Rows with their classes
[  3  10  20 -11   0  -4   1 -11  -1   6  -7 -14  -5  -1 -12  -2 -12   8
 -19  -4   8  -2   2  -2 -10  -7   3   7 -18  -5   7  -7   6  12  11  -4
 -10   0  12  -1  16 -21  -2   9  -9   6   1 -10 -18  -8  -5   2  -4]
<49>
[ -5  -8  -5   7   1   7   8 -10   0   0   0   2   3  -8  27 -13  -6   1
 -15 -24   6   4 -10  -2 -15  -2   1  -4  -2   9 -13   6 -16 -24 -23  -1
  -4   1   1 -10  -7  -5  17  10  -3   0  -9  10  -4  21  -7 -16   7]
<46>
[ -3   1   1   3   5 -18   7  12 -32 -11   0  -3   2  -8   2  -4  11  -1
  18  19 -11  -6 -11  -1  42  13  -3   6   1  -2  -4   1  10  21  15   6
   5   2   0  -8 -12   0  -9  -4  -2   5  10   5   9   2   3   2   0]
<49>
[ -2 -10 -15   8  -5  17  -1   2  16   1   3  12   2   0  14   0  -3  -6
  -3  -7   5   7  -2   2 -25  -7   4 -11  13  14   1   1 -13 -22 -22  -2
   2   2  -6   6  -3  12   7  -3   3  -5  -4   7   8   1  -1  -8   4]
<41>
[ 10  -8  -8   1   2   8   1 -13  23  -2  -9  13  -9  -1 -21   3 -19  -8
 -22  -2   4   9  -5   2 -30 -23   8  -2  -6   6  15  -3   0 -38 -10   1
  -6 -29   7  12  10   0   7   6  -2   2  -7  -1   7 -13  -9   9   0]
<41>
[ -4   2   6   1   3 -11  -1   5 -14   1   1  -6  -4   0  -6   2   4   1
   5  11  -8  -5   1  -1  23   6  -3   2   0  -9  -2  -2  15  23  17   1
   8  -4   1  -9   0   3  -8  -3   0   1   7  -2   5  -2   4   4   3]
<49>
[ -2  11   9  -9   1  -1   0  -7  -9  -4  -6 -15  -2   0  -4   1 -12   5
 -15   3   1  -4  -2  -2   0  -4  -5   4  -8  -5   2  -6   7  20  12  -1
  -8   2   6  -1   7 -16   0   9  -6   2   2  -7 -10  -8  -4   0  -3]
<41>
[ -6   9   0 -11  -9  26  -4  -5  11  -3  -3 -15   1   9  12  -1  -9   2
 -22 -20  11   2  13  -1 -27  -4   4  -5  -8  -3  -6  -9  -9  18 -13  -7
  -8  15  -3   1   9 -19  13  10  -1  -7  -5  -8 -24   0  -9 -14  -8]
<41>
[ -8   8  -7 -10  -8  24  -1  -6   4 -12  -7 -11  -1   8  12   1 -13  -2
 -22  -8   6   2  15   2 -13  -4   0 -11  -5  -4  -5  -8  -2  28  -6  -4
  -7   6  -1   6   7 -16  18  11  -5  -5   0  -7 -18  -4  -9  -9  -7]
<37>
[  0  -3   3   3   9 -22   5  -5 -15  -4  -8   9  -6  -5 -18   1  -4  -1
   4  19 -11  -4 -10  -2  29  -2  -5   9  -4 -10   6   1  16   1  22   5
   4 -23   6   0  -4   2  -6  -3  -2   9   9  -1  12 -11   0   9   8]
<39>
[ -6   3   8  -1  -3   9  -2 -14   9   5  -2 -10  -1  -2  12  -8 -17   3
 -20 -21   7   2   3  -2 -23  -8   3  -1  -6   2  -1  -3  -7  -5 -11  -5
 -15   6   4  -5   6 -12   5   9  -5  -2  -4  -3 -13   1  -6  -9   7]
<41>
[  9  10  18  -9   4 -10   2  -6 -14   0  -7 -14  -4  -2  -9  -3  -6   8
 -10   2  -1  -5  -1  -5  11   0  -1  11 -16 -10   0  -3  10  14  15   0
  -5  -3   9  -9   5 -21  -6   7  -7   6   2  -8 -11   1  -4   5  -5]
<49>
[-8  0 -4  2  0 -2 -1  4 -5 -5  1 -3  0  3  6  4  0 -3  4 11 -8 -5  3  0
 21  0 -8 -6  9 -5  0  0 13 22 12  0  8 -7 -2  6  2 12 -3 -7  1 -5  7 -2
 13 -9  7  1  8]
<46>
[ -5  -6  14  10   9 -24   5  -5 -12   9   0   0  -4  -9  -3  -3   0   5
   9   2 -11  -3  -6  -2  24   1  -3  10  -3  -5   2   7  11  -6  12   2
   5 -12   8 -12  -3   7  -9  -4  -2   5   8   2  12   4   5   1  14]
<46>
[ -1   7   2  -5  -2   1   2   4  -8  -5  -1 -11  -2   6   1   5   2   1
   5   6  -4   6   6   1  15   7  -3  -3   0 -10  -3  -5   7  28   8   0
   2   2  -1   2  -2  -2   1   0   1  -1   3  -7  -2  -3   1   0  -2]
<39>
[ -4  -3 -12   8  -8  16  -3   9  10   1   5   7   6   1  20   0   3  -2
   6  17   6   7  -4   4 -27   0   5 -11  15  20   1   0 -13 -12 -20  -1
   1  18  -9   9  -1   8   2  -2  -2  -7  -1   5   1   0  -1 -11  -2]
<41>
[ 11  -3   1  -1   5 -14   5  -2 -11  -9  -4   8   3  -8  -8  -2   6  -1
   3   8   1  -1 -16  -3  10   8   1  13 -11   6  -5   8  -3 -22   0   4
   1  -2   3 -14 -11 -11   0   6  -4   9  -2   5  -6   9  -2   6 -11]
<41>
